Below is a small trained network, with its code and all its weights. Each question gives an input and a target symbol and asks what happens when units are switched off, that is, made to give their printed mean instead of their output.

import numpy as np


def w(rows, s, z=0):
    codes = np.array(rows[::2]) - 128.0
    scale = np.full(codes.shape[1], s)
    scale[-1] = z or s
    return codes * scale


def f(y):
    return y / 2 * (1 + np.tanh(0.7978845608 * (y + 0.044715 * y**3)))


def softmax(a):
    e = np.exp(a - a.max(-1, keepdims=True))
    return e / e.sum(-1, keepdims=True)


def log_softmax(a):
    a = a - a.max(-1, keepdims=True)
    return a - np.log(np.exp(a).sum(-1, keepdims=True))


def net(x, mask):
    ids = ['ΓΞΠΣΦαβδεζθψω'.index(c) for c in x.split()]
    T = len(ids)
    res = E[ids] + P[:T]
    u = 0
    for l in range(2):
        q, k, v = (res @ M[l].T for M in (Q, K, V))
        z = softmax(np.where(np.tri(T) > 0, q @ k.T / 3**0.5, -1e9)) @ v
        res = res + np.where(mask[u], z, O[l][:, -1]) @ O[l][:, :-1]
        u += 1
        y = f(res @ A[l][:, :-1].T + A[l][:, -1])
        res = res + np.where(mask[u : u + 12], y, B[l][:, -1]) @ B[l][:, :-1]
        u += 12
    return log_softmax(res[-1] @ U[:, :-1].T + U[:, -1])


Q, K, V, O, A, B = {}, {}, {}, {}, {}, {}
E = w([
[131,108,142,69,58,48,199,195,140,122],'Γ',
[164,194,105,169,109,91,39,76,109,143],'Ξ',
[67,96,89,126,158,197,137,71,178,194],'Π',
[69,75,117,105,141,174,219,155,183,98],'Σ',
[66,185,59,123,193,27,182,107,84,99],'Φ',
[161,226,213,122,111,75,186,75,133,79],'α',
[120,87,136,187,194,162,71,147,106,74],'β',
[53,130,94,183,139,88,84,205,146,174],'δ',
[154,214,97,82,122,142,77,196,136,50],'ε',
[123,8,101,132,71,104,137,127,140,161],'ζ',
[190,124,163,33,104,185,157,88,136,97],'θ',
[63,135,211,160,84,70,128,99,89,138],'ψ',
[184,123,53,103,181,171,156,146,201,119],'ω',
],0.012)
P = w([
[152,122,71,167,101,145,171,125,59,91],'0',
[94,103,88,137,101,73,99,74,179,2],'1',
[150,140,97,156,109,154,168,142,57,125],'2',
[98,121,127,115,135,73,102,87,177,64],'3',
[146,137,95,150,110,156,167,154,57,135],'4',
[96,132,151,101,154,78,97,105,187,95],'5',
[159,138,105,157,113,162,173,155,64,137],'6',
[92,137,175,87,163,87,88,128,194,123],'7',
[150,139,95,157,107,161,173,157,62,131],'8',
[101,142,189,73,177,87,87,157,202,155],'9',
[152,138,92,156,107,162,170,159,59,129],'10',
[102,147,197,60,199,76,89,188,217,174],'11',
[157,139,98,162,101,160,174,151,69,125],'12',
],0.0087)
Q[0] = w([
[229,243,191,131,152,193,228,153,79,88],'0.h1',
[140,98,196,126,215,253,115,63,177,132],'0.h1',
[198,56,153,87,58,254,179,99,76,219],'0.h1',
],0.0047)
K[0] = w([
[225,220,181,120,125,173,204,121,123,42],'0.h1',
[126,106,121,136,151,193,133,52,165,89],'0.h1',
[192,92,91,47,39,255,212,14,48,204],'0.h1',
],0.0065)
V[0] = w([
[134,133,248,2,204,167,79,125,252,190],'0.h1',
[165,72,255,29,124,166,26,42,165,169],'0.h1',
[126,103,65,170,154,163,122,99,110,124],'0.h1',
],0.003)
O[0] = w([
[118,152,242,112,200,112,112,252,99,251,10],'0.h1',
[156,114,224,108,178,162,106,146,136,197,40],'0.h1',
[103,145,153,129,32,131,101,100,127,73,110],'0.h1',
],0.0038,0.0013)
A[0] = w([
[172,111,117,74,86,138,194,154,171,72,240],'0.n1',
[215,126,117,146,98,185,163,156,11,87,196],'0.n2',
[105,120,150,100,215,67,143,57,218,140,114],'0.n3',
[104,95,123,154,96,66,79,113,121,131,202],'0.n4',
[131,104,50,186,187,164,141,126,140,134,254],'0.n5',
[112,117,201,107,148,120,41,211,190,188,192],'0.n6',
[150,180,118,115,151,144,59,196,125,93,236],'0.n7',
[79,71,106,178,92,100,197,184,70,129,213],'0.n8',
[128,184,158,122,135,57,147,85,126,74,165],'0.n9',
[217,80,77,149,2,111,130,157,42,197,90],'0.n10',
[141,61,98,110,94,220,174,84,106,169,191],'0.n11',
[152,107,140,139,152,172,88,139,127,67,173],'0.n12',
],0.0079,0.0039)
B[0] = w([
[148,77,112,34,38,136,199,104,167,90,255],'0.n1',
[200,146,141,89,143,208,124,143,29,72,221],'0.n2',
[80,100,159,66,129,115,55,199,112,119,173],'0.n3',
[86,108,177,178,102,82,69,91,141,106,158],'0.n4',
[97,108,24,149,167,187,96,132,136,134,188],'0.n5',
[129,184,223,149,205,116,137,172,145,218,168],'0.n6',
[133,215,122,90,197,120,75,163,159,128,184],'0.n7',
[1,79,126,154,112,118,176,159,57,148,192],'0.n8',
[167,179,142,128,82,52,119,107,115,82,191],'0.n9',
[190,66,133,149,31,83,48,183,75,191,168],'0.n10',
[162,73,147,146,123,198,117,64,167,149,188],'0.n11',
[113,125,105,78,161,138,87,105,156,101,156],'0.n12',
],0.0072,0.007)
Q[1] = w([
[127,85,110,2,133,189,231,146,165,118],'1.h1',
[179,181,219,117,23,47,201,125,78,108],'1.h1',
[216,240,100,96,196,159,81,107,124,31],'1.h1',
],0.01)
K[1] = w([
[143,72,139,5,124,177,193,138,185,118],'1.h1',
[164,176,195,115,56,66,192,121,81,110],'1.h1',
[196,217,97,93,160,153,98,137,116,62],'1.h1',
],0.011)
V[1] = w([
[102,174,209,96,239,89,81,207,191,228],'1.h1',
[203,130,252,113,145,171,116,74,176,187],'1.h1',
[101,98,207,114,180,125,82,99,103,111],'1.h1',
],0.0041)
O[1] = w([
[118,60,13,106,3,143,173,68,136,15,2],'1.h1',
[153,98,120,227,143,57,88,62,59,86,100],'1.h1',
[148,126,177,105,125,142,107,50,100,78,110],'1.h1',
],0.0049,0.0099)
A[1] = w([
[168,158,60,225,147,180,123,51,136,212,4],'1.n1',
[120,106,74,138,25,157,160,70,150,50,231],'1.n2',
[118,202,170,124,133,69,124,89,168,84,151],'1.n3',
[137,102,218,124,152,117,75,76,175,134,118],'1.n4',
[137,214,96,103,157,138,244,115,111,118,132],'1.n5',
[143,111,49,187,158,155,71,165,82,174,104],'1.n6',
[82,101,149,243,108,200,168,100,94,175,115],'1.n7',
[112,126,122,137,120,32,108,117,152,85,136],'1.n8',
[33,109,93,130,119,102,75,180,189,113,218],'1.n9',
[222,105,143,119,84,198,90,104,139,174,107],'1.n10',
[140,141,120,99,108,100,152,115,255,91,124],'1.n11',
[137,172,177,106,218,118,127,177,86,212,55],'1.n12',
],0.0081,0.0037)
B[1] = w([
[187,209,36,186,3,188,91,47,115,208,145],'1.n1',
[113,49,50,188,48,153,74,70,87,7,163],'1.n2',
[179,53,117,150,142,175,165,148,174,184,231],'1.n3',
[106,194,84,74,150,88,163,180,170,174,205],'1.n4',
[135,89,99,246,134,62,103,169,211,75,202],'1.n5',
[223,133,136,142,225,114,79,156,134,190,187],'1.n6',
[23,182,251,147,92,137,130,129,202,28,182],'1.n7',
[83,64,73,27,160,226,104,88,121,107,179],'1.n8',
[241,141,190,49,138,89,171,49,149,140,225],'1.n9',
[3,81,78,124,120,28,79,78,200,113,220],'1.n10',
[63,114,182,174,178,98,87,73,30,199,206],'1.n11',
[108,78,80,153,73,151,122,57,80,51,255],'1.n12',
],0.0062,0.0079)
U = w([
[147,117,89,95,37,179,174,178,57,201,143],'Γ',
[144,94,161,150,219,231,120,136,22,144,67],'Ξ',
[106,206,102,80,52,127,43,229,191,47,72],'Π',
[82,83,143,144,142,213,203,174,190,85,47],'Σ',
[168,41,19,163,146,132,149,178,199,197,41],'Φ',
[246,114,191,228,109,121,178,108,147,107,155],'α',
[23,157,33,196,167,27,171,130,106,137,140],'β',
[126,13,86,78,88,122,91,1,94,32,198],'δ',
[49,232,203,137,100,130,108,107,48,88,121],'ε',
[100,54,173,197,119,90,31,203,184,136,1],'ζ',
[162,180,106,145,90,68,50,107,48,192,77],'θ',
[137,245,230,54,205,82,153,182,216,252,204],'ψ',
[106,193,127,154,61,193,125,82,168,162,116],'ω',
],0.005,0.0039)

Each question gives the input, a string of symbols that net reads in full, and the target symbol t.
The units are the heads (3 rows each of Q, K, V and O) and the neurons (one row each of A and B). Each row of codes is followed by its name. A weight is (code - 128) times the scale printed after its matrix; where a second scale follows, it is the last column's (O, A, B and U).
mask holds one flag per unit, layer by layer, with each layer's heads first. A switched-off unit (its flag False) gives its mean, the last column of its rows in O or B, instead of its output. The means were averaged over made-up inputs and are rounded, as every weight is.
A unit's drop is (log p(t) with every unit on - log p(t) with that unit switched off) / (log p(t) with every unit on - log p(t) with every unit switched off).
The circuit of an input: a set's keep is (log p(t) with only the set's units on - log p(t) with every unit switched off) / (log p(t) with every unit on - log p(t) with every unit switched off). Starting from the 12 units with the biggest drops (on a tie, the unit counted first), units are removed one at a time, each time the one whose removal leaves the highest keep (on an exact tie, the one counted first), for as long as the keep stays at least 0.8.
circuit, biggest first: the units of the circuit, biggest drop first
most important unit: the unit with the biggest drop
k most important neurons: the k neurons with the biggest drops, biggest first
k most important neurons of layer l: the k neurons of layer l with the biggest drops, biggest first
input α δ ζ ε Ξ ζ β δ ω ε θ ψ, target δ: most important unit => 1.h1
input θ Σ β δ θ Ξ, target δ: circuit, biggest first => 1.h1, 1.n8, 0.n4
input θ θ θ ω α Γ, target δ: circuit, biggest first => 1.h1, 1.n2, 0.n2, 1.n8
input Ξ ε Ξ Ξ α δ α α α ψ, target δ: circuit, biggest first => 1.h1, 0.n2
input ζ θ α α θ Σ, target δ: circuit, biggest first => 1.h1, 0.n2, 1.n2
input Γ θ Γ Σ ζ Π, target δ: circuit, biggest first => 1.h1, 0.n3
input ε θ Φ Γ θ δ θ Π θ Π Π, target ω: 2 most important neurons => 0.n5, 0.n11
input θ ζ ζ β β ζ ε ε, target ψ: circuit, biggest first => 0.n2, 1.n9, 0.n7
input ε α Φ α α ε ψ Φ θ α Σ ζ, target δ: 3 most important neurons of layer 0 => 0.n2, 0.n4, 0.n9
input δ δ δ Γ α α ζ θ α Φ, target δ: 2 most important neurons => 1.n8, 0.n9
input ω θ α α, target ψ: 2 most important neurons => 0.n2, 1.n4
input δ ψ Π α ω ω, target ψ: 3 most important neurons => 0.n2, 0.n11, 1.n9
input Σ Π ψ ω, target δ: 3 most important neurons => 0.n8, 1.n2, 0.n2
input α ζ Γ α Σ θ Φ α ε α ζ β, target δ: most important unit => 1.h1
input β Ξ θ ω α θ ε Ξ, target ψ: 2 most important neurons => 1.n4, 0.n2
input Π θ ζ θ ε Φ θ, target δ: 2 most important neurons => 1.n10, 0.n2
input ζ θ α θ β θ ω θ ε β ω δ, target δ: 2 most important neurons of layer 0 => 0.n1, 0.n2
input Σ Π ζ α Φ ζ β, target Ξ: 2 most important neurons => 0.n2, 1.n6
input Π θ ε Π α Σ, target δ: 2 most important neurons of layer 0 => 0.n1, 0.n2
input Π ω ψ θ α Ξ Φ β Π, target ω: most important unit => 1.n1
input ε Φ α Π Γ ψ θ θ Σ, target Σ: 2 most important neurons => 1.n7, 0.n8
input θ α ζ β Π ω Σ Σ θ Ξ, target δ: 4 most important neurons => 0.n1, 1.n8, 0.n2, 1.n2
input θ Γ Σ θ θ β θ Ξ ζ Π Σ ζ, target ψ: 2 most important neurons of layer 0 => 0.n2, 0.n8
input ζ α δ ε, target δ: 2 most important neurons => 1.n2, 0.n7
input ζ α δ α ζ θ Φ α δ, target ψ: 2 most important neurons of layer 0 => 0.n1, 0.n2
